Here is a tiny trained network, its code and every weight. The questions are about switching its units off for an input and a class, where a switched-off unit gives its printed mean instead of its output.

import numpy as np


def w(rows, s, z=0):
    codes = np.array(rows[::2]) - 128.0
    scale = np.full(codes.shape[1], s)
    scale[-1] = z or s
    return codes * scale


def norm(h):
    return h / np.sqrt((h * h).mean(-1, keepdims=True) + 1e-5)


def f(y):
    return y / 2 * (1 + np.tanh(0.7978845608 * (y + 0.044715 * y**3)))


def log_softmax(a):
    a = a - a.max(-1, keepdims=True)
    return a - np.log(np.exp(a).sum(-1, keepdims=True))


def net(x, mask):
    res = np.array(x, float).reshape(1, 6) / 4 @ E
    u = 0
    for l in range(2):
        y = f(norm(res) @ A[l][:, :-1].T + A[l][:, -1])
        res = res + np.where(mask[u : u + 8], y, B[l][:, -1]) @ B[l][:, :-1]
        u += 8
    return log_softmax(norm(res)[-1] @ U[:, :-1].T + U[:, -1])


A, B = {}, {}
E = w([
[66,48,180,20,187,94,124],'x0',
[156,49,121,140,65,71,81],'x1',
[145,116,108,189,169,33,87],'x2',
[23,32,136,135,91,149,154],'x3',
[201,26,125,139,98,204,184],'x4',
[127,112,2,124,140,99,212],'x5',
],0.0075)
A[0] = w([
[119,79,124,88,138,131,245,74],'L0N0',
[132,70,180,202,90,78,85,4],'L0N1',
[121,175,110,129,191,125,82,188],'L0N2',
[47,82,85,113,152,77,114,134],'L0N3',
[117,161,152,100,72,153,145,83],'L0N4',
[141,84,129,140,135,130,187,116],'L0N5',
[145,136,125,66,140,73,153,82],'L0N6',
[87,165,71,88,167,56,124,129],'L0N7',
],0.012,0.0031)
B[0] = w([
[22,76,41,98,96,121,130,223],'L0N0',
[32,56,19,179,80,50,75,191],'L0N1',
[154,158,230,119,71,131,153,227],'L0N2',
[180,219,154,91,67,83,139,244],'L0N3',
[209,175,116,167,169,126,84,154],'L0N4',
[113,108,117,68,175,77,65,174],'L0N5',
[129,144,57,139,99,126,135,168],'L0N6',
[254,134,123,108,50,148,118,253],'L0N7',
],0.0088,0.0056)
A[1] = w([
[69,127,156,171,245,178,49,250],'L1N0',
[131,182,109,93,224,78,182,195],'L1N1',
[66,37,87,144,164,142,112,233],'L1N2',
[225,208,160,179,153,106,129,205],'L1N3',
[148,193,69,254,124,78,162,253],'L1N4',
[71,128,112,73,66,148,145,185],'L1N5',
[23,126,187,95,160,110,73,75],'L1N6',
[219,128,54,255,141,174,131,193],'L1N7',
],0.0087,0.003)
B[1] = w([
[151,125,229,78,158,106,190,145],'L1N0',
[228,168,119,205,34,55,85,144],'L1N1',
[67,253,174,188,254,153,12,197],'L1N2',
[91,143,223,124,41,100,141,254],'L1N3',
[55,163,209,108,154,178,119,233],'L1N4',
[181,55,193,232,189,199,176,192],'L1N5',
[122,187,127,156,149,170,235,150],'L1N6',
[163,165,195,49,167,101,177,214],'L1N7',
],0.0089,0.0076)
U = w([
[189,197,251,82,83,131,175,217],'0',
[50,90,145,147,231,202,185,213],'1',
[230,103,71,87,163,185,187,24],'2',
[152,68,49,102,98,141,213,4],'3',
[109,65,64,148,100,82,1,104],'4',
],0.012,0.0047)

Each question gives the input, the list of numbers given to net, and the class t.
The units are the neurons (one row each of A and B). Each row of codes is followed by its name. A weight is (code - 128) times the scale printed after its matrix; where a second scale follows, it is the last column's (A, B and U).
mask holds one flag per neuron, layer by layer. A switched-off neuron (its flag False) gives its mean, the last column of its row in B, instead of its output. The means were averaged over made-up inputs and are rounded, as every weight is.
A unit's drop is (log p(t) with every unit on - log p(t) with that unit switched off) / (log p(t) with every unit on - log p(t) with every unit switched off).
The circuit of an input: a set's keep is (log p(t) with only the set's units on - log p(t) with every unit switched off) / (log p(t) with every unit on - log p(t) with every unit switched off). Starting from the 12 units with the biggest drops (on a tie, the unit counted first), units are removed one at a time, each time the one whose removal leaves the highest keep (on an exact tie, the one counted first), for as long as the keep stays at least 0.8.
circuit, biggest first: the units of the circuit, biggest drop first
unit that matters most: the unit with the biggest drop
top k neurons: the k neurons with the biggest drops, biggest first
drop of u: that unit's drop, to one decimal
input [-5,1,3,2,-4,-5], class 1: unit that matters most : L0N1
input [-2,8,5,-3,2,5], class 4: top 2 neurons : (L0N1 L0N2)
input [8,4,-6,2,0,5], class 3: top 3 neurons : (L0N3 L1N4 L0N6)
input [7,0,-3,4,-1,3], class 3: circuit, biggest first : (L1N4 L0N0)
input [6,-5,-2,-2,4,8], class 1: top 4 neurons : (L0N0 L1N2 L1N5 L0N4)
input [2,3,2,5,5,-7], class 1: top 2 neurons : (L0N7 L1N2)
input [-2,-4,-7,1,0,1], class 1: top 4 neurons : (L0N0 L0N7 L0N3 L1N3)
input [5,-1,-7,1,-5,4], class 2: top 2 neurons : (L0N0 L1N3)
input [7,-7,2,1,6,-8], class 1: circuit, biggest first : (L0N3 L1N3)
input [-5,7,-8,0,0,8], class 1: top 2 neurons : (L0N7 L0N3)
input [7,3,8,6,1,-4], class 4: top 2 neurons : (L0N1 L0N3)
input [1,-3,-1,7,-2,8], class 3: top 2 neurons : (L0N3 L0N7)
input [1,-1,7,5,-2,-5], class 4: top 2 neurons : (L0N1 L0N3)
input [4,-1,-4,-8,5,4], class 2: top neuron : (L1N4)
input [-5,-3,-1,7,6,8], class 1: drop of L1N2 : 0.2
input [2,7,-3,3,-5,-1], class 4: drop of L0N1 : 1.1
input [3,6,-6,4,-5,5], class 3: drop of L0N0 : 0.4
